Here is a tiny trained network, its code and every weight. The questions are about switching its units off for an input and a target symbol, where a switched-off unit gives its printed mean instead of its output.

import numpy as np


def w(rows, s, z=0):
    codes = np.array(rows[::2]) - 128.0
    scale = np.full(codes.shape[1], s)
    scale[-1] = z or s
    return codes * scale


def f(y):
    return np.maximum(y, 0)


def softmax(a):
    e = np.exp(a - a.max(-1, keepdims=True))
    return e / e.sum(-1, keepdims=True)


def log_softmax(a):
    a = a - a.max(-1, keepdims=True)
    return a - np.log(np.exp(a).sum(-1, keepdims=True))


def net(x, mask):
    ids = ['αβδεζηθλμξπστφψω'.index(c) for c in x.split()]
    T = len(ids)
    res = E[ids] + P[:T]
    u = 0
    for l in range(2):
        q, k, v = (res @ M[l].T for M in (Q, K, V))
        z = softmax(np.where(np.tri(T) > 0, q @ k.T / 3**0.5, -1e9)) @ v
        res = res + np.where(mask[u], z, O[l][:, -1]) @ O[l][:, :-1]
        u += 1
        y = f(res @ A[l][:, :-1].T + A[l][:, -1])
        res = res + np.where(mask[u : u + 8], y, B[l][:, -1]) @ B[l][:, :-1]
        u += 8
    return log_softmax(res[-1] @ U[:, :-1].T + U[:, -1])


Q, K, V, O, A, B = {}, {}, {}, {}, {}, {}
E = w([
[164,164,168,143,241,57,209,136,92,130],'α',
[54,106,183,157,73,167,172,186,128,160],'β',
[93,80,186,74,101,198,90,74,85,188],'δ',
[70,123,224,38,50,33,164,108,116,147],'ε',
[129,107,171,128,145,196,189,110,196,21],'ζ',
[69,176,126,148,168,122,174,89,191,170],'η',
[59,87,74,140,149,145,185,97,98,56],'θ',
[240,129,184,101,71,103,94,65,124,115],'λ',
[199,138,88,118,174,184,167,180,155,215],'μ',
[199,109,150,200,96,135,135,207,143,85],'ξ',
[144,107,97,3,170,139,103,135,183,108],'π',
[97,126,6,90,154,57,145,112,121,164],'σ',
[189,173,180,235,157,51,96,72,192,131],'τ',
[158,73,169,215,207,220,45,106,185,131],'φ',
[182,161,119,144,116,47,188,179,182,230],'ψ',
[58,223,132,151,224,189,114,186,42,85],'ω',
],0.017)
P = w([
[120,209,86,117,95,162,141,59,131,128],'0',
[119,174,105,129,106,151,143,75,132,130],'1',
[122,132,127,133,129,142,140,106,129,129],'2',
[124,97,146,140,140,129,138,130,128,128],'3',
[127,64,162,145,154,124,137,149,129,127],'4',
[129,27,179,153,167,117,132,167,128,128],'5',
[134,5,194,155,174,111,128,178,132,131],'6',
],0.012)
Q[0] = w([
[38,81,1,68,171,83,158,130,128,91],'L0H1',
[142,81,44,38,54,124,13,161,180,133],'L0H1',
[115,105,182,90,116,235,160,83,143,42],'L0H1',
],0.012)
K[0] = w([
[60,44,33,101,135,71,244,40,173,111],'L0H1',
[187,36,91,18,78,107,69,107,192,130],'L0H1',
[43,118,203,75,120,229,104,112,104,15],'L0H1',
],0.011)
V[0] = w([
[174,180,133,110,78,155,173,60,143,127],'L0H1',
[122,145,164,113,162,107,127,105,134,129],'L0H1',
[101,254,83,90,87,170,88,127,103,111],'L0H1',
],0.0057)
O[0] = w([
[109,3,102,88,209,106,126,90,143,141,158],'L0H1',
[171,98,85,129,102,142,141,105,72,157,153],'L0H1',
[154,61,243,195,126,103,119,237,116,128,4],'L0H1',
],0.0059,0.0026)
A[0] = w([
[121,147,139,139,44,219,128,155,225,88,149],'L0N1',
[95,241,119,81,80,179,174,113,212,136,121],'L0N2',
[82,168,91,106,85,144,172,83,171,201,73],'L0N3',
[89,173,139,170,101,138,135,67,149,143,80],'L0N4',
[85,196,36,46,85,191,84,77,75,129,117],'L0N5',
[84,254,54,98,111,147,98,133,86,144,70],'L0N6',
[130,109,184,110,166,130,168,123,120,112,45],'L0N7',
[153,77,146,183,211,142,109,130,82,84,1],'L0N8',
],0.0085,0.0045)
B[0] = w([
[161,55,37,116,222,64,88,141,29,123,253],'L0N1',
[147,81,153,65,50,158,169,123,203,95,212],'L0N2',
[132,197,141,147,61,155,135,249,192,109,220],'L0N3',
[72,75,121,156,131,144,79,124,167,103,180],'L0N4',
[19,124,159,137,148,11,128,126,139,130,189],'L0N5',
[121,151,2,109,106,158,26,93,119,143,149],'L0N6',
[105,155,31,157,124,116,107,123,118,113,173],'L0N7',
[79,158,105,55,74,148,100,161,164,162,174],'L0N8',
],0.0084,0.004)
Q[1] = w([
[237,150,157,158,158,159,98,106,160,135],'L1H1',
[176,178,166,151,86,67,50,6,166,64],'L1H1',
[81,138,143,76,92,150,234,171,206,180],'L1H1',
],0.012)
K[1] = w([
[226,121,126,175,154,158,148,59,207,188],'L1H1',
[133,123,136,150,101,28,128,2,165,165],'L1H1',
[109,220,154,67,113,163,150,168,135,129],'L1H1',
],0.013)
V[1] = w([
[93,17,168,160,221,35,187,174,87,253],'L1H1',
[92,157,133,149,182,148,147,158,75,201],'L1H1',
[129,101,97,82,136,89,176,125,200,118],'L1H1',
],0.0042)
O[1] = w([
[116,219,78,135,2,132,156,120,213,123,236],'L1H1',
[127,116,149,83,101,176,121,127,131,113,93],'L1H1',
[79,219,122,162,107,84,102,88,123,122,252],'L1H1',
],0.0075,0.0024)
A[1] = w([
[255,188,143,110,61,138,119,129,188,187,44],'L1N1',
[178,129,191,103,130,68,152,189,33,156,3],'L1N2',
[125,136,72,143,70,67,206,118,141,120,48],'L1N3',
[115,75,179,156,131,182,144,164,108,215,58],'L1N4',
[208,65,174,82,136,176,58,114,181,160,79],'L1N5',
[129,194,165,83,71,88,144,100,213,78,45],'L1N6',
[145,136,95,94,219,176,142,94,118,101,50],'L1N7',
[110,79,132,132,56,233,157,176,89,74,30],'L1N8',
],0.009,0.0062)
B[1] = w([
[127,155,148,70,132,147,56,68,154,8,208],'L1N1',
[95,148,119,145,116,165,112,94,228,178,134],'L1N2',
[170,142,221,188,110,154,106,164,81,118,253],'L1N3',
[91,188,108,131,156,82,135,48,160,64,171],'L1N4',
[103,197,113,131,77,93,151,181,36,116,189],'L1N5',
[162,75,130,150,243,87,105,172,93,186,231],'L1N6',
[160,126,255,126,101,190,127,104,134,208,187],'L1N7',
[230,105,102,156,79,88,102,73,133,171,189],'L1N8',
],0.0093,0.0047)
U = w([
[73,123,162,149,159,204,165,201,224,171,161],'α',
[156,43,187,94,146,182,164,77,131,97,172],'β',
[28,133,174,167,146,140,170,142,75,3,164],'δ',
[171,204,157,125,146,134,233,107,97,173,206],'ε',
[115,92,235,91,106,96,138,193,81,148,82],'ζ',
[120,133,177,110,92,134,86,109,111,115,22],'η',
[190,89,71,174,183,129,148,189,68,64,98],'θ',
[110,130,150,150,142,226,38,130,82,170,157],'λ',
[78,223,69,136,105,83,89,171,101,155,99],'μ',
[119,209,79,72,109,173,153,111,178,85,221],'ξ',
[113,93,76,22,179,81,101,112,120,148,152],'π',
[144,149,135,75,92,71,108,48,47,81,64],'σ',
[139,132,110,181,158,91,79,28,160,128,26],'τ',
[172,120,150,130,2,149,163,141,175,183,252],'φ',
[134,139,225,140,128,134,79,165,157,69,40],'ψ',
[33,134,203,57,60,133,87,66,158,176,79],'ω',
],0.007,0.0033)

Each question gives the input, a string of symbols that net reads in full, and the target symbol t.
The units are the heads (3 rows each of Q, K, V and O) and the neurons (one row each of A and B). Each row of codes is followed by its name. A weight is (code - 128) times the scale printed after its matrix; where a second scale follows, it is the last column's (O, A, B and U).
mask holds one flag per unit, layer by layer, with each layer's heads first. A switched-off unit (its flag False) gives its mean, the last column of its rows in O or B, instead of its output. The means were averaged over made-up inputs and are rounded, as every weight is.
A unit's drop is (log p(t) with every unit on - log p(t) with that unit switched off) / (log p(t) with every unit on - log p(t) with every unit switched off).
The circuit of an input: a set's keep is (log p(t) with only the set's units on - log p(t) with every unit switched off) / (log p(t) with every unit on - log p(t) with every unit switched off). Starting from the 12 units with the biggest drops (on a tie, the unit counted first), units are removed one at a time, each time the one whose removal leaves the highest keep (on an exact tie, the one counted first), for as long as the keep stays at least 0.8.
circuit, biggest first: the units of the circuit, biggest drop first
most important unit: the unit with the biggest drop
k most important neurons: the k neurons with the biggest drops, biggest first
k most important neurons of layer l: the k neurons of layer l with the biggest drops, biggest first
drop of u: that unit's drop, to one decimal
input φ β π σ, target μ: 3 most important neurons => L0N6, L0N2, L0N5
input ω ψ η σ ψ φ θ, target β: circuit, biggest first => L1H1, L1N7
input μ ζ τ ε, target ζ: most important unit => L1N6
input ω θ β δ ψ ζ, target θ: circuit, biggest first => L0N7, L0N1
input ω μ β β σ α ξ, target φ: circuit, biggest first => L1N8, L1N2, L0H1
input α π α ζ ψ δ, target ω: circuit, biggest first => L0H1, L0N5, L0N1
input λ σ τ τ δ, target ω: circuit, biggest first => L0N5, L0H1, L0N1
input α ψ θ α λ, target σ: circuit, biggest first => L1N5, L1N1
input τ σ ε σ μ β ω, target λ: circuit, biggest first => L1H1, L0N6, L0H1, L1N7
input π ξ ζ, target β: 2 most important neurons => L1N7, L0N1
input η ω λ β α τ φ, target μ: circuit, biggest first => L1N5, L0N8, L1N4
input ξ ω α τ, target ψ: 2 most important neurons => L1N1, L0N1
input β λ ζ β σ ψ, target ψ: 3 most important neurons => L1N1, L1N3, L0N1
input β ω η, target δ: most important unit => L0H1
input θ δ φ ω η, target δ: 4 most important neurons => L1N4, L0N6, L1N5, L0N8
input δ ξ ε ξ ω λ π, target ζ: 2 most important neurons => L1N5, L1N7
input ζ σ τ ξ ω ψ θ, target β: 2 most important neurons => L1N7, L0N6
input ε φ σ μ ζ δ α, target ε: 2 most important neurons of layer 1 => L1N7, L1N1
input δ ε ω μ, target ε: 3 most important neurons => L1N5, L0N6, L1N4
input α μ ω ξ, target φ: most important unit => L0H1
input λ ψ π σ, target μ: 2 most important neurons => L0N6, L0N5
input π β ε τ σ θ ψ, target ψ: 4 most important neurons => L1N1, L1N3, L0N1, L0N3
input β τ μ ω ψ, target ξ: 2 most important neurons of layer 1 => L1N1, L1N4
input λ α ξ, target θ: 2 most important neurons of layer 0 => L0N1, L0N5
input α λ ε, target ζ: 2 most important neurons of layer 1 => L1N6, L1N3
input μ η β β ψ λ, target σ: drop of L0N3 => 0.1
input ω δ σ μ β, target τ: drop of L0H1 => 0.4
